Below is a small trained network, with its code and all its weights. Each question gives an input and a class and asks what happens when units are switched off, that is, made to give their printed mean instead of their output.

import numpy as np


def w(rows, s, z=0):
    codes = np.array(rows[::2]) - 128.0
    scale = np.full(codes.shape[1], s)
    scale[-1] = z or s
    return codes * scale


def f(y):
    return np.maximum(y, 0)


def log_softmax(a):
    a = a - a.max(-1, keepdims=True)
    return a - np.log(np.exp(a).sum(-1, keepdims=True))


def net(x, mask):
    res = np.array(x, float).reshape(1, 4) / 4 @ E
    y = f(res @ A[0][:, :-1].T + A[0][:, -1])
    res = res + np.where(mask, y, B[0][:, -1]) @ B[0][:, :-1]
    return log_softmax(res[-1] @ U[:, :-1].T + U[:, -1])


A, B = {}, {}
E = w([
[198,62,34,115],'x0',
[158,46,202,127],'x1',
[175,146,144,8],'x2',
[142,137,131,137],'x3',
],0.015)
A[0] = w([
[142,126,107,107,93],'N1',
[110,150,216,145,69],'N2',
[207,169,134,40,46],'N3',
[46,197,213,156,160],'N4',
[100,159,186,132,48],'N5',
[105,231,34,130,66],'N6',
[114,160,178,153,102],'N7',
[152,156,126,84,32],'N8',
[96,183,71,87,85],'N9',
[165,120,71,132,60],'N10',
[88,190,178,106,70],'N11',
[133,194,102,71,68],'N12',
[168,127,159,57,70],'N13',
[189,52,198,162,94],'N14',
[169,150,150,56,69],'N15',
[117,178,82,149,71],'N16',
[150,126,24,116,116],'N17',
[70,134,58,198,12],'N18',
[92,155,203,117,97],'N19',
[142,112,135,205,89],'N20',
[94,159,94,111,252],'N21',
[142,86,86,129,133],'N22',
[211,4,109,140,123],'N23',
[82,143,79,115,190],'N24',
[168,108,52,135,59],'N25',
[136,31,207,122,135],'N26',
[147,115,157,138,125],'N27',
[119,120,120,187,43],'N28',
[142,103,31,136,62],'N29',
[117,65,120,226,63],'N30',
],0.016,0.0029)
B[0] = w([
[112,137,134,104,149],'N1',
[139,139,92,118,197],'N2',
[98,82,102,138,199],'N3',
[135,151,100,87,250],'N4',
[131,149,77,79,182],'N5',
[208,136,212,166,222],'N6',
[111,149,116,81,179],'N7',
[99,106,126,133,156],'N8',
[138,122,188,171,180],'N9',
[122,170,89,116,175],'N10',
[105,187,60,111,195],'N11',
[129,69,148,164,173],'N12',
[52,66,155,138,187],'N13',
[158,137,172,151,208],'N14',
[73,62,136,131,182],'N15',
[158,115,216,156,177],'N16',
[143,170,90,111,204],'N17',
[100,59,124,147,209],'N18',
[129,168,84,125,196],'N19',
[91,76,140,140,176],'N20',
[173,139,144,146,172],'N21',
[128,153,97,96,176],'N22',
[131,189,87,79,239],'N23',
[161,138,168,130,172],'N24',
[120,162,102,128,192],'N25',
[253,142,219,207,217],'N26',
[161,121,141,105,152],'N27',
[62,73,123,120,167],'N28',
[121,165,94,125,199],'N29',
[77,71,130,121,204],'N30',
],0.012,0.021)
U = w([
[181,175,235,181,254],'0',
[84,240,79,128,48],'1',
[2,62,164,166,70],'2',
],0.012,0.0044)

Each question gives the input, the list of numbers given to net, and the class t.
The units are the neurons (one row each of A and B). Each row of codes is followed by its name. A weight is (code - 128) times the scale printed after its matrix; where a second scale follows, it is the last column's (A, B and U).
mask holds one flag per neuron, in row order. A switched-off neuron (its flag False) gives its mean, the last column of its row in B, instead of its output. The means were averaged over made-up inputs and are rounded, as every weight is.
A unit's drop is (log p(t) with every unit on - log p(t) with that unit switched off) / (log p(t) with every unit on - log p(t) with every unit switched off).
most important unit: the unit with the biggest drop
k most important neurons: the k neurons with the biggest drops, biggest first
drop of u: that unit's drop, to one decimal
input [7,-7,3,-4], class 0: most important unit : N6
input [2,1,0,-5], class 1: 3 most important neurons : [N6; N26; N16]
input [6,3,6,-2], class 1: 2 most important neurons : [N23; N18]
input [5,6,7,2], class 2: 3 most important neurons : [N13; N3; N15]
input [-6,-6,-4,2], class 0: 3 most important neurons : [N6; N16; N23]
input [8,5,-8,0], class 1: 2 most important neurons : [N23; N29]
input [-5,7,-8,-6], class 2: 3 most important neurons : [N30; N28; N6]
input [-7,-6,-8,-6], class 2: 4 most important neurons : [N18; N28; N26; N23]
input [7,-1,8,0], class 2: 2 most important neurons : [N13; N15]
input [2,0,1,0], class 1: 2 most important neurons : [N26; N6]
input [7,2,8,8], class 2: 3 most important neurons : [N13; N15; N3]
input [4,5,6,-8], class 2: 4 most important neurons : [N13; N15; N3; N6]
input [7,2,7,-5], class 1: 2 most important neurons : [N23; N17]
input [5,1,-4,4], class 1: most important unit : N23
input [3,2,-2,-6], class 1: 2 most important neurons : [N6; N23]
input [3,-1,-7,2], class 2: drop of N25 : 0.0
input [0,-8,-7,8], class 0: drop of N6 : 2.0
input [-5,-6,4,4], class 0: drop of N6 : 0.8
input [5,-5,0,-7], class 0: drop of N9 : 0.2
input [-3,-1,-1,3], class 1: most important unit : N26
